Below are the code and all the weights of a small trained network. Each question names an input and a target symbol and asks about switching units off, where a switched-off unit gives its printed mean instead of its output.

import numpy as np


def w(rows, s, z=0):
    codes = np.array(rows[::2]) - 128.0
    scale = np.full(codes.shape[1], s)
    scale[-1] = z or s
    return codes * scale


def norm(h):
    return h / np.sqrt((h * h).mean(-1, keepdims=True) + 1e-5)


def f(y):
    return np.maximum(y, 0)


def softmax(a):
    e = np.exp(a - a.max(-1, keepdims=True))
    return e / e.sum(-1, keepdims=True)


def log_softmax(a):
    a = a - a.max(-1, keepdims=True)
    return a - np.log(np.exp(a).sum(-1, keepdims=True))


def net(x, mask):
    ids = ['γδελπσ'.index(c) for c in x.split()]
    T = len(ids)
    res = E[ids] + P[:T]
    u = 0
    for l in range(2):
        r = norm(res)
        for j in range(3):
            rows = slice(2 * j, 2 * j + 2)
            q, k, v = (r @ M[l][rows].T for M in (Q, K, V))
            z = softmax(np.where(np.tri(T) > 0, q @ k.T / 2**0.5, -1e9)) @ v
            o = O[l][rows]
            res = res + np.where(mask[u + j], z, o[:, -1]) @ o[:, :-1]
        u += 3
        y = f(norm(res) @ A[l][:, :-1].T + A[l][:, -1])
        res = res + np.where(mask[u : u + 8], y, B[l][:, -1]) @ B[l][:, :-1]
        u += 8
    return log_softmax(norm(res)[-1] @ U[:, :-1].T + U[:, -1])


Q, K, V, O, A, B = {}, {}, {}, {}, {}, {}
E = w([
[172,130,239],'γ',
[137,159,119],'δ',
[159,92,105],'ε',
[135,148,114],'λ',
[218,151,8],'π',
[167,116,115],'σ',
],0.019)
P = w([
[56,151,153],'0',
[154,160,238],'1',
[165,153,213],'2',
[29,141,211],'3',
[97,192,213],'4',
[111,1,131],'5',
[116,70,179],'6',
[53,178,214],'7',
[2,183,198],'8',
[68,138,216],'9',
[41,20,118],'10',
[30,34,119],'11',
],0.0059)
Q[0] = w([
[155,151,184],'L0H0',
[156,129,145],'L0H0',
[43,106,39],'L0H1',
[118,123,50],'L0H1',
[190,180,103],'L0H2',
[119,248,137],'L0H2',
],0.013)
K[0] = w([
[169,206,42],'L0H0',
[195,60,78],'L0H0',
[237,208,19],'L0H1',
[102,250,95],'L0H1',
[123,133,2],'L0H2',
[214,150,17],'L0H2',
],0.0097)
V[0] = w([
[81,134,193],'L0H0',
[35,148,87],'L0H0',
[119,117,75],'L0H1',
[105,95,142],'L0H1',
[207,165,128],'L0H2',
[133,122,253],'L0H2',
],0.012)
O[0] = w([
[149,179,15,123],'L0H0',
[56,69,188,21],'L0H0',
[173,54,173,30],'L0H1',
[26,158,90,123],'L0H1',
[106,54,1,229],'L0H2',
[120,185,207,254],'L0H2',
],0.0061,0.0063)
A[0] = w([
[111,183,105,147],'L0N0',
[163,142,182,154],'L0N1',
[104,87,154,136],'L0N2',
[3,56,37,231],'L0N3',
[117,96,130,34],'L0N4',
[55,131,126,111],'L0N5',
[176,144,66,253],'L0N6',
[124,94,110,149],'L0N7',
],0.014,0.0038)
B[0] = w([
[196,101,211,194],'L0N0',
[93,214,45,229],'L0N1',
[21,176,51,145],'L0N2',
[152,150,161,198],'L0N3',
[149,116,94,129],'L0N4',
[103,3,112,143],'L0N5',
[66,156,233,254],'L0N6',
[148,253,75,145],'L0N7',
],0.006,0.0075)
Q[1] = w([
[80,171,200],'L1H0',
[157,253,194],'L1H0',
[38,36,53],'L1H1',
[32,225,161],'L1H1',
[150,136,165],'L1H2',
[118,126,111],'L1H2',
],0.013)
K[1] = w([
[170,83,136],'L1H0',
[180,34,13],'L1H0',
[154,248,230],'L1H1',
[181,135,61],'L1H1',
[128,1,90],'L1H2',
[184,135,181],'L1H2',
],0.0092)
V[1] = w([
[245,154,137],'L1H0',
[158,50,141],'L1H0',
[96,170,134],'L1H1',
[147,132,53],'L1H1',
[54,73,180],'L1H2',
[89,181,68],'L1H2',
],0.012)
O[1] = w([
[163,85,106,254],'L1H0',
[78,117,67,114],'L1H0',
[131,146,160,124],'L1H1',
[93,5,181,146],'L1H1',
[56,176,163,78],'L1H2',
[139,117,178,122],'L1H2',
],0.017,0.0063)
A[1] = w([
[171,16,132,159],'L1N0',
[11,133,162,255],'L1N1',
[107,166,174,110],'L1N2',
[175,254,158,92],'L1N3',
[115,132,197,85],'L1N4',
[113,200,149,65],'L1N5',
[73,60,180,16],'L1N6',
[162,72,199,245],'L1N7',
],0.0079,0.0036)
B[1] = w([
[142,7,59,236],'L1N0',
[56,110,169,192],'L1N1',
[221,2,95,153],'L1N2',
[199,130,122,230],'L1N3',
[6,15,59,148],'L1N4',
[135,91,30,161],'L1N5',
[112,122,148,163],'L1N6',
[90,55,102,253],'L1N7',
],0.0073,0.0062)
U = w([
[217,109,193,254],'γ',
[99,151,27,243],'δ',
[109,86,178,110],'ε',
[92,156,175,130],'λ',
[137,78,94,38],'π',
[185,69,5,42],'σ',
],0.012,0.0017)

Each question gives the input, a string of symbols that net reads in full, and the target symbol t.
The units are the heads (2 rows each of Q, K, V and O) and the neurons (one row each of A and B). Each row of codes is followed by its name. A weight is (code - 128) times the scale printed after its matrix; where a second scale follows, it is the last column's (O, A, B and U).
mask holds one flag per unit, layer by layer, with each layer's heads first. A switched-off unit (its flag False) gives its mean, the last column of its rows in O or B, instead of its output. The means were averaged over made-up inputs and are rounded, as every weight is.
A unit's drop is (log p(t) with every unit on - log p(t) with that unit switched off) / (log p(t) with every unit on - log p(t) with every unit switched off).
The circuit of an input: a set's keep is (log p(t) with only the set's units on - log p(t) with every unit switched off) / (log p(t) with every unit on - log p(t) with every unit switched off). Starting from the 12 units with the biggest drops (on a tie, the unit counted first), units are removed one at a time, each time the one whose removal leaves the highest keep (on an exact tie, the one counted first), for as long as the keep stays at least 0.8.
circuit, biggest first: the units of the circuit, biggest drop first
most important unit: the unit with the biggest drop
top k neurons: the k neurons with the biggest drops, biggest first
k most important neurons of layer l: the k neurons of layer l with the biggest drops, biggest first
which heads matter: for each layer, one digit per head in row order, 1 if its drop is at least 0.15 and else 0, layers parted by /
input γ γ σ, target γ: most important unit	L0N6
input λ γ δ δ γ γ γ γ σ, target λ: 2 most important neurons of layer 0	L0N5; L0N2
input δ σ λ γ γ γ σ, target δ: which heads matter	110 / 100
input λ γ σ σ σ δ λ, target λ: circuit, biggest first	L0N6; L0N5; L0H0; L1H0
input λ δ σ γ, target λ: circuit, biggest first	L0N5; L0H0; L0N6; L1H0
input ε γ σ, target ε: 3 most important neurons of layer 0	L0N2; L0N0; L0N6
input δ π γ, target σ: circuit, biggest first	L0H2; L0N1; L1H0
input δ γ σ, target δ: top 2 neurons	L0N5; L0N6
input δ δ γ δ γ λ γ π γ δ δ, target ε: circuit, biggest first	L1H1; L0H2
input σ γ γ δ σ γ σ δ γ, target σ: which heads matter	111 / 100
input γ δ π δ γ ε γ π, target γ: which heads matter	001 / 110
input γ ε ε λ, target γ: which heads matter	000 / 010
input δ δ λ, target δ: top 2 neurons	L0N5; L0N6
input λ γ δ λ, target λ: most important unit	L0H0
input γ γ λ γ γ δ γ σ, target γ: which heads matter	000 / 010
input λ δ δ, target λ: 3 most important neurons of layer 0	L0N5; L0N2; L0N6
input δ δ δ γ, target δ: which heads matter	100 / 000
input ε δ λ, target ε: top 2 neurons	L0N2; L0N0
input ε δ ε σ, target ε: top 4 neurons	L0N2; L0N0; L0N7; L0N6
input γ δ σ γ γ σ γ λ, target γ: which heads matter	000 / 000
input γ γ δ, target γ: circuit, biggest first	L1H0
input δ σ γ γ γ γ γ δ γ λ, target δ: which heads matter	110 / 110
input λ σ ε, target λ: 4 most important neurons of layer 0	L0N5; L0N6; L0N2; L0N1
input λ γ γ γ ε γ λ ε γ, target λ: top 2 neurons	L0N5; L0N2
